Here is a tiny trained network, its code and every weight. The questions are about switching its units off for an input and a target symbol, where a switched-off unit gives its printed mean instead of its output.

import numpy as np


def w(rows, s, z=0):
    codes = np.array(rows[::2]) - 128.0
    scale = np.full(codes.shape[1], s)
    scale[-1] = z or s
    return codes * scale


def f(y):
    return np.maximum(y, 0)


def softmax(a):
    e = np.exp(a - a.max(-1, keepdims=True))
    return e / e.sum(-1, keepdims=True)


def log_softmax(a):
    a = a - a.max(-1, keepdims=True)
    return a - np.log(np.exp(a).sum(-1, keepdims=True))


def net(x, mask):
    ids = ['αβγεζηθλμξπστφψω'.index(c) for c in x.split()]
    T = len(ids)
    res = E[ids] + P[:T]
    u = 0
    for l in range(2):
        r = res
        for j in range(3):
            rows = slice(2 * j, 2 * j + 2)
            q, k, v = (r @ M[l][rows].T for M in (Q, K, V))
            z = softmax(np.where(np.tri(T) > 0, q @ k.T / 2**0.5, -1e9)) @ v
            o = O[l][rows]
            res = res + np.where(mask[u + j], z, o[:, -1]) @ o[:, :-1]
        u += 3
        y = f(res @ A[l][:, :-1].T + A[l][:, -1])
        res = res + np.where(mask[u : u + 12], y, B[l][:, -1]) @ B[l][:, :-1]
        u += 12
    return log_softmax(res[-1] @ U[:, :-1].T + U[:, -1])


Q, K, V, O, A, B = {}, {}, {}, {}, {}, {}
E = w([
[84,64,93],'α',
[157,223,151],'β',
[78,230,163],'γ',
[82,143,123],'ε',
[143,53,172],'ζ',
[167,163,123],'η',
[172,240,131],'θ',
[115,207,143],'λ',
[168,70,177],'μ',
[219,131,211],'ξ',
[165,114,179],'π',
[85,59,129],'σ',
[131,65,110],'τ',
[8,110,148],'φ',
[37,165,7],'ψ',
[107,63,123],'ω',
],0.017)
P = w([
[3,112,212],'0',
[188,170,117],'1',
[231,114,67],'2',
[194,180,124],'3',
[93,128,45],'4',
[97,179,155],'5',
[69,111,161],'6',
[128,184,143],'7',
[101,151,105],'8',
[173,112,165],'9',
[52,133,199],'10',
[42,141,192],'11',
],0.0081)
Q[0] = w([
[1,165,178],'L0H1',
[124,75,190],'L0H1',
[158,244,166],'L0H2',
[193,129,139],'L0H2',
[55,41,158],'L0H3',
[204,206,220],'L0H3',
],0.01)
K[0] = w([
[2,75,251],'L0H1',
[75,83,113],'L0H1',
[178,184,227],'L0H2',
[128,164,151],'L0H2',
[136,156,229],'L0H3',
[91,156,187],'L0H3',
],0.0069)
V[0] = w([
[118,146,176],'L0H1',
[79,174,112],'L0H1',
[156,46,2],'L0H2',
[106,170,65],'L0H2',
[152,182,221],'L0H3',
[142,217,118],'L0H3',
],0.01)
O[0] = w([
[110,88,93,223],'L0H1',
[98,175,51,164],'L0H1',
[144,182,169,19],'L0H2',
[197,162,177,92],'L0H2',
[217,111,1,253],'L0H3',
[130,164,86,57],'L0H3',
],0.0085,0.0018)
A[0] = w([
[203,118,88,149],'L0N1',
[181,173,162,252],'L0N2',
[120,184,187,197],'L0N3',
[73,115,8,99],'L0N4',
[164,104,140,207],'L0N5',
[167,102,144,224],'L0N6',
[147,118,142,159],'L0N7',
[148,73,67,178],'L0N8',
[187,176,101,243],'L0N9',
[136,159,126,102],'L0N10',
[12,157,116,62],'L0N11',
[76,87,137,135],'L0N12',
],0.012,0.0035)
B[0] = w([
[103,81,198,198],'L0N1',
[43,114,136,188],'L0N2',
[59,183,11,179],'L0N3',
[137,179,139,253],'L0N4',
[88,209,79,201],'L0N5',
[3,254,86,212],'L0N6',
[72,162,61,162],'L0N7',
[104,248,127,229],'L0N8',
[61,70,158,196],'L0N9',
[146,92,224,141],'L0N10',
[184,70,156,246],'L0N11',
[98,144,152,209],'L0N12',
],0.0061)
Q[1] = w([
[153,195,129],'L1H1',
[254,38,162],'L1H1',
[48,211,92],'L1H2',
[152,212,114],'L1H2',
[252,115,65],'L1H3',
[193,175,98],'L1H3',
],0.007)
K[1] = w([
[213,150,73],'L1H1',
[198,211,154],'L1H1',
[31,88,3],'L1H2',
[139,195,145],'L1H2',
[126,199,96],'L1H3',
[180,140,141],'L1H3',
],0.013)
V[1] = w([
[153,147,33],'L1H1',
[188,133,204],'L1H1',
[178,85,175],'L1H2',
[171,254,70],'L1H2',
[161,137,143],'L1H3',
[234,52,180],'L1H3',
],0.0093)
O[1] = w([
[94,20,246,92],'L1H1',
[202,92,93,65],'L1H1',
[110,212,102,48],'L1H2',
[115,53,175,156],'L1H2',
[145,140,144,94],'L1H3',
[150,83,101,7],'L1H3',
],0.011,0.013)
A[1] = w([
[156,126,76,135],'L1N1',
[4,178,160,122],'L1N2',
[168,96,124,105],'L1N3',
[184,190,110,220],'L1N4',
[153,246,140,253],'L1N5',
[100,140,182,157],'L1N6',
[214,117,107,100],'L1N7',
[145,97,98,80],'L1N8',
[86,139,112,126],'L1N9',
[64,150,133,109],'L1N10',
[141,12,112,80],'L1N11',
[142,105,62,139],'L1N12',
],0.011,0.0033)
B[1] = w([
[192,115,174,137],'L1N1',
[199,107,87,255],'L1N2',
[159,100,66,128],'L1N3',
[120,14,147,154],'L1N4',
[68,79,122,190],'L1N5',
[169,78,68,175],'L1N6',
[161,109,74,128],'L1N7',
[122,43,164,128],'L1N8',
[174,97,199,164],'L1N9',
[92,151,170,188],'L1N10',
[85,182,145,137],'L1N11',
[196,3,226,135],'L1N12',
],0.0051,0.027)
U = w([
[14,42,59,228],'α',
[72,88,130,187],'β',
[67,88,160,60],'γ',
[86,237,205,71],'ε',
[20,195,108,102],'ζ',
[204,115,157,180],'η',
[181,122,208,105],'θ',
[149,101,174,91],'λ',
[68,214,169,172],'μ',
[155,59,133,88],'ξ',
[131,145,166,103],'π',
[143,1,12,2],'σ',
[120,168,95,171],'τ',
[101,184,89,52],'φ',
[95,209,222,126],'ψ',
[145,82,62,71],'ω',
],0.0087,0.0047)

Each question gives the input, a string of symbols that net reads in full, and the target symbol t.
The units are the heads (2 rows each of Q, K, V and O) and the neurons (one row each of A and B). Each row of codes is followed by its name. A weight is (code - 128) times the scale printed after its matrix; where a second scale follows, it is the last column's (O, A, B and U).
mask holds one flag per unit, layer by layer, with each layer's heads first. A switched-off unit (its flag False) gives its mean, the last column of its rows in O or B, instead of its output. The means were averaged over made-up inputs and are rounded, as every weight is.
A unit's drop is (log p(t) with every unit on - log p(t) with that unit switched off) / (log p(t) with every unit on - log p(t) with every unit switched off).
The circuit of an input: a set's keep is (log p(t) with only the set's units on - log p(t) with every unit switched off) / (log p(t) with every unit on - log p(t) with every unit switched off). Starting from the 12 units with the biggest drops (on a tie, the unit counted first), units are removed one at a time, each time the one whose removal leaves the highest keep (on an exact tie, the one counted first), for as long as the keep stays at least 0.8.
circuit, biggest first: the units of the circuit, biggest drop first
unit that matters most: the unit with the biggest drop
top k neurons: the k neurons with the biggest drops, biggest first
top k neurons in layer l: the k neurons of layer l with the biggest drops, biggest first
drop of u: that unit's drop, to one decimal
input τ φ ζ λ, target α: circuit, biggest first => (L1N5, L1N4, L0H3, L1H1)
input α θ ζ λ, target α: top 3 neurons => (L1N5, L1N4, L1N2)
input α ε μ, target α: top 3 neurons => (L1N5, L1N4, L0N6)
input ζ σ θ, target ζ: top neuron in layer 0 => (L0N2)
input τ μ μ α γ, target α: top 3 neurons => (L1N5, L1N4, L0N3)
input α η β ε ζ θ, target α: circuit, biggest first => (L1N5, L1N4, L0N3)
input τ ζ ε ψ ξ, target α: top 2 neurons => (L1N5, L1N4)
input σ β μ μ, target σ: top 3 neurons in layer 1 => (L1N4, L1N12, L1N10)
input σ φ λ ξ μ, target σ: top 2 neurons => (L0N11, L1N4)
input σ η ξ σ, target σ: top 2 neurons => (L0N11, L1N4)
input γ β τ μ, target α: top 3 neurons in layer 0 => (L0N4, L0N9, L0N6)
input τ η α ζ β, target α: top 3 neurons => (L1N5, L1N4, L0N3)
input σ π η, target σ: top 2 neurons in layer 1 => (L1N4, L1N12)
input σ ζ π ζ, target σ: top 3 neurons in layer 1 => (L1N4, L1N12, L1N5)
input σ β μ ζ, target σ: top 3 neurons => (L0N11, L0N6, L1N4)
input σ ζ β ψ, target σ: top 2 neurons in layer 1 => (L1N4, L1N12)
input ζ ψ τ, target ζ: top 2 neurons => (L0N11, L0N6)
input ζ η ξ, target ζ: unit that matters most => L0N6
input σ ξ ω ψ τ λ, target σ: top 2 neurons => (L0N11, L0N3)
input α λ β ζ γ, target α: top 3 neurons => (L1N5, L1N4, L1N2)
input φ μ σ ψ ζ β, target α: unit that matters most => L1N5
input ω β π, target α: drop of L1N2 => 0.5
input σ μ τ σ, target σ: drop of L0N11 => 0.7
input α γ β σ μ μ ω ξ, target α: drop of L1N5 => 0.2
input τ β θ, target α: drop of L1H1 => 0.2
